Here is a tiny trained network, its code and every weight. The questions are about switching its units off for an input and a target symbol, where a switched-off unit gives its printed mean instead of its output.

import numpy as np


def w(rows, s, z=0):
    codes = np.array(rows[::2]) - 128.0
    scale = np.full(codes.shape[1], s)
    scale[-1] = z or s
    return codes * scale


def f(y):
    return y / 2 * (1 + np.tanh(0.7978845608 * (y + 0.044715 * y**3)))


def softmax(a):
    e = np.exp(a - a.max(-1, keepdims=True))
    return e / e.sum(-1, keepdims=True)


def log_softmax(a):
    a = a - a.max(-1, keepdims=True)
    return a - np.log(np.exp(a).sum(-1, keepdims=True))


def net(x, mask):
    ids = ['ΓΣΦΨΩδεζθλμξτ'.index(c) for c in x.split()]
    T = len(ids)
    res = E[ids] + P[:T]
    u = 0
    for l in range(2):
        r = res
        for j in range(2):
            rows = slice(3 * j, 3 * j + 3)
            q, k, v = (r @ M[l][rows].T for M in (Q, K, V))
            z = softmax(np.where(np.tri(T) > 0, q @ k.T / 3**0.5, -1e9)) @ v
            o = O[l][rows]
            res = res + np.where(mask[u + j], z, o[:, -1]) @ o[:, :-1]
        u += 2
        y = f(res @ A[l][:, :-1].T + A[l][:, -1])
        res = res + np.where(mask[u : u + 8], y, B[l][:, -1]) @ B[l][:, :-1]
        u += 8
    return log_softmax(res[-1] @ U[:, :-1].T + U[:, -1])


Q, K, V, O, A, B = {}, {}, {}, {}, {}, {}
E = w([
[213,32,211,32,140,216,202,123],'Γ',
[102,158,147,131,55,51,109,65],'Σ',
[68,130,97,217,185,217,254,189],'Φ',
[101,181,247,30,59,20,55,90],'Ψ',
[73,134,168,110,67,71,68,68],'Ω',
[85,85,93,53,18,26,206,185],'δ',
[92,211,50,35,190,76,75,239],'ε',
[22,85,194,54,147,84,53,35],'ζ',
[25,219,53,139,202,154,34,39],'θ',
[149,25,147,161,108,152,40,224],'λ',
[91,148,217,59,59,55,86,20],'μ',
[202,158,48,49,11,211,75,98],'ξ',
[244,113,117,192,225,126,71,87],'τ',
],0.0062)
P = w([
[28,118,242,210,4,61,48,37],'0',
[37,145,236,143,55,80,64,67],'1',
[53,133,209,99,103,83,72,74],'2',
[58,151,193,82,120,86,86,90],'3',
[67,149,170,62,145,69,103,104],'4',
[80,148,147,50,153,71,95,123],'5',
[79,127,124,45,171,75,110,127],'6',
[95,132,98,39,183,71,128,136],'7',
[112,146,79,49,179,65,144,155],'8',
[97,133,53,43,191,74,135,160],'9',
[117,121,32,52,188,79,146,173],'10',
[126,133,29,46,193,62,145,185],'11',
[133,131,15,50,195,53,172,197],'12',
[112,114,68,39,162,62,126,147],'13',
],0.0036)
Q[0] = w([
[225,35,43,231,55,230,245,233],'0.h0',
[74,224,80,46,214,20,13,52],'0.h0',
[215,45,60,190,31,237,229,197],'0.h0',
[232,47,50,236,197,255,212,254],'0.h1',
[249,50,5,245,171,244,221,199],'0.h1',
[1,205,129,17,42,11,147,24],'0.h1',
],0.0048)
K[0] = w([
[48,46,253,159,35,16,152,88],'0.h0',
[123,239,24,121,248,227,106,153],'0.h0',
[67,64,221,127,28,34,186,94],'0.h0',
[33,177,223,179,71,135,23,17],'0.h1',
[18,162,217,187,49,128,9,25],'0.h1',
[139,125,22,83,138,89,235,235],'0.h1',
],0.0049)
V[0] = w([
[137,131,132,62,3,157,140,170],'0.h0',
[60,225,38,82,162,136,111,176],'0.h0',
[74,128,222,94,36,76,39,102],'0.h0',
[180,116,134,61,19,23,14,45],'0.h1',
[49,98,38,75,47,90,250,208],'0.h1',
[30,205,74,169,109,14,107,238],'0.h1',
],0.0046)
O[0] = w([
[230,77,51,114,44,171,126,155,132],'0.h0',
[39,171,81,109,87,191,46,154,155],'0.h0',
[104,50,134,126,58,67,124,130,253],'0.h0',
[176,86,60,78,176,2,32,49,249],'0.h1',
[24,121,49,84,45,88,251,136,160],'0.h1',
[47,174,56,174,103,18,120,219,185],'0.h1',
],0.0048,0.0038)
A[0] = w([
[189,79,211,84,88,21,21,52,149],'0.n0',
[98,203,17,25,94,84,38,206,160],'0.n1',
[195,74,32,228,241,69,87,182,253],'0.n2',
[48,74,215,102,176,77,62,250,215],'0.n3',
[24,148,26,76,37,11,175,100,233],'0.n4',
[113,216,73,197,196,238,138,82,94],'0.n5',
[56,180,121,122,183,37,4,19,131],'0.n6',
[148,117,63,17,160,98,101,251,248],'0.n7',
],0.0045,0.0028)
B[0] = w([
[234,92,125,145,82,6,72,77,209],'0.n0',
[64,192,84,45,103,177,9,163,203],'0.n1',
[141,194,85,209,250,156,253,204,156],'0.n2',
[64,30,187,206,195,62,67,222,181],'0.n3',
[27,105,66,72,52,62,144,122,254],'0.n4',
[97,217,126,67,59,80,59,112,117],'0.n5',
[74,186,116,189,114,34,93,27,207],'0.n6',
[98,97,154,31,204,197,63,191,189],'0.n7',
],0.0044,0.0089)
Q[1] = w([
[113,11,125,19,26,44,47,91],'1.h0',
[34,219,1,97,75,38,9,25],'1.h0',
[24,40,26,44,24,46,46,154],'1.h0',
[177,103,128,84,170,19,52,45],'1.h1',
[149,136,122,162,69,239,198,243],'1.h1',
[120,113,156,153,105,224,183,224],'1.h1',
],0.0045)
K[1] = w([
[181,80,59,43,204,216,146,229],'1.h0',
[63,214,4,145,214,231,48,184],'1.h0',
[86,130,51,15,162,202,97,234],'1.h0',
[203,118,74,165,201,216,100,241],'1.h1',
[35,116,144,156,27,112,188,49],'1.h1',
[63,108,169,126,34,70,195,50],'1.h1',
],0.0046)
V[1] = w([
[144,208,63,177,196,189,26,116],'1.h0',
[172,185,27,40,56,235,65,41],'1.h0',
[210,17,157,95,75,168,118,241],'1.h0',
[178,255,37,183,209,147,156,181],'1.h1',
[143,19,96,101,219,123,122,244],'1.h1',
[91,61,135,207,58,129,63,211],'1.h1',
],0.0043)
O[1] = w([
[163,191,130,229,95,153,28,88,109],'1.h0',
[210,204,57,46,85,239,39,13,142],'1.h0',
[209,49,3,50,131,130,132,233,28],'1.h0',
[189,190,73,78,224,19,108,87,3],'1.h1',
[194,6,225,189,227,90,153,162,178],'1.h1',
[204,74,47,216,123,202,56,201,211],'1.h1',
],0.0042,0.0041)
A[1] = w([
[22,242,201,121,37,142,89,58,172],'1.n0',
[174,27,180,55,180,138,244,63,236],'1.n1',
[140,113,168,148,140,119,12,184,108],'1.n2',
[187,160,162,191,138,66,11,133,193],'1.n3',
[225,80,153,206,160,199,196,214,107],'1.n4',
[62,121,26,200,253,153,207,120,252],'1.n5',
[250,168,184,253,223,77,101,35,151],'1.n6',
[220,131,185,166,219,143,233,110,115],'1.n7',
],0.0042,0.0039)
B[1] = w([
[90,162,216,135,56,177,161,105,253],'1.n0',
[132,102,253,65,96,168,84,135,149],'1.n1',
[131,180,80,173,206,117,44,162,170],'1.n2',
[187,200,110,199,163,112,79,132,219],'1.n3',
[34,212,62,69,57,40,91,45,133],'1.n4',
[148,211,235,129,29,172,180,166,158],'1.n5',
[44,163,112,27,149,115,220,79,165],'1.n6',
[50,194,54,117,8,79,65,135,131],'1.n7',
],0.0049,0.0074)
U = w([
[193,37,254,31,155,193,105,95,227],'Γ',
[157,160,37,204,54,122,179,107,131],'Σ',
[68,143,242,199,91,218,235,227,254],'Φ',
[206,200,153,143,21,47,83,215,3],'Ψ',
[144,127,55,222,75,127,135,114,112],'Ω',
[29,92,49,22,115,72,193,118,60],'δ',
[89,204,101,108,162,155,39,233,20],'ε',
[50,18,96,221,186,166,108,42,94],'ζ',
[77,218,189,131,110,215,113,63,65],'θ',
[178,24,67,236,209,86,77,204,163],'λ',
[167,145,119,146,52,113,146,88,82],'μ',
[233,136,26,40,77,205,54,13,199],'ξ',
[159,194,140,60,245,25,203,71,209],'τ',
],0.0043,0.004)

Each question gives the input, a string of symbols that net reads in full, and the target symbol t.
The units are the heads (3 rows each of Q, K, V and O) and the neurons (one row each of A and B). Each row of codes is followed by its name. A weight is (code - 128) times the scale printed after its matrix; where a second scale follows, it is the last column's (O, A, B and U).
mask holds one flag per unit, layer by layer, with each layer's heads first. A switched-off unit (its flag False) gives its mean, the last column of its rows in O or B, instead of its output. The means were averaged over made-up inputs and are rounded, as every weight is.
A unit's drop is (log p(t) with every unit on - log p(t) with that unit switched off) / (log p(t) with every unit on - log p(t) with every unit switched off).
The circuit of an input: a set's keep is (log p(t) with only the set's units on - log p(t) with every unit switched off) / (log p(t) with every unit on - log p(t) with every unit switched off). Starting from the 12 units with the biggest drops (on a tie, the unit counted first), units are removed one at a time, each time the one whose removal leaves the highest keep (on an exact tie, the one counted first), for as long as the keep stays at least 0.8.
circuit, biggest first: the units of the circuit, biggest drop first
most important unit: the unit with the biggest drop
top k neurons: the k neurons with the biggest drops, biggest first
top k neurons in layer l: the k neurons of layer l with the biggest drops, biggest first
heads that matter: for each layer, one digit per head in row order, 1 if its drop is at least 0.15 and else 0, layers parted by /
input θ ε μ Ψ μ τ, target τ: heads that matter : 01 / 01
input ζ ζ μ ζ ζ Ω λ Ψ Ψ, target λ: heads that matter : 00 / 11
input τ μ Ψ θ Ψ, target θ: heads that matter : 10 / 10
input μ μ ξ δ ζ Σ ζ Ψ Ψ δ ζ ξ μ Ψ, target ξ: circuit, biggest first : [1.h0; 0.n1; 0.h0]
input δ ζ Ψ Ψ, target δ: circuit, biggest first : [1.h0; 0.h1; 0.n4; 0.h0]
input Ψ δ μ μ, target δ: circuit, biggest first : [0.h1; 1.h0; 0.n4]
input ξ Ω μ τ Σ μ ξ, target ξ: circuit, biggest first : [1.h0; 0.n3; 0.h1]
input ζ θ Ω λ Ψ θ θ ζ θ ζ, target θ: circuit, biggest first : [1.h0; 0.h0; 1.n0]
input ξ ζ θ Φ δ, target δ: heads that matter : 01 / 10
input Φ ζ Ψ, target Φ: circuit, biggest first : [0.h1; 1.h0]
input Ω τ Ψ Ω μ, target τ: most important unit : 0.h1
input ξ Σ Ω τ Ψ Ψ ζ ξ Ω, target ξ: heads that matter : 00 / 10
input Ψ ζ ζ ζ τ θ Ψ ξ μ μ, target ξ: circuit, biggest first : [1.h0; 0.n6; 0.n3; 0.h1]
input θ Σ ζ, target θ: circuit, biggest first : [1.h0; 0.n6; 1.n0; 1.h1]
input λ Ψ θ Ω, target θ: circuit, biggest first : [1.h0; 0.h0; 1.n0]
input δ μ ξ θ Ψ, target θ: top 3 neurons : [1.n0; 0.n0; 0.n1]
input Γ ζ Σ Ψ Ψ Φ Ω, target Φ: top 2 neurons in layer 0 : [0.n0; 0.n1]
input Φ ζ Ψ Γ ξ τ θ ξ ζ Ψ Ω ζ τ Ψ, target τ: top 4 neurons : [0.n2; 0.n4; 1.n6; 0.n0]
input Γ δ μ Ψ ζ, target δ: most important unit : 1.h0
input τ Ω Ω Ψ δ τ ζ λ Ω Ψ Ω, target λ: top 2 neurons in layer 1 : [1.n0; 1.n6]
input Φ Ω Γ Ω ζ, target Γ: top 2 neurons : [1.n1; 0.n1]
input Φ μ λ ξ μ Σ Φ ζ Φ Ψ, target Φ: heads that matter : 01 / 00
input θ δ μ, target δ: top 2 neurons in layer 0 : [0.n4; 0.n6]
input δ Ψ Ψ μ θ τ Σ Ψ ζ δ ζ Ψ Ψ ζ, target δ: top 3 neurons : [0.n6; 0.n4; 0.n7]
input ζ Γ Ψ τ Ω τ Ω, target τ: top 2 neurons in layer 0 : [0.n2; 0.n4]
input ξ θ Φ δ ξ μ Γ, target Γ: top 2 neurons : [1.n1; 0.n6]
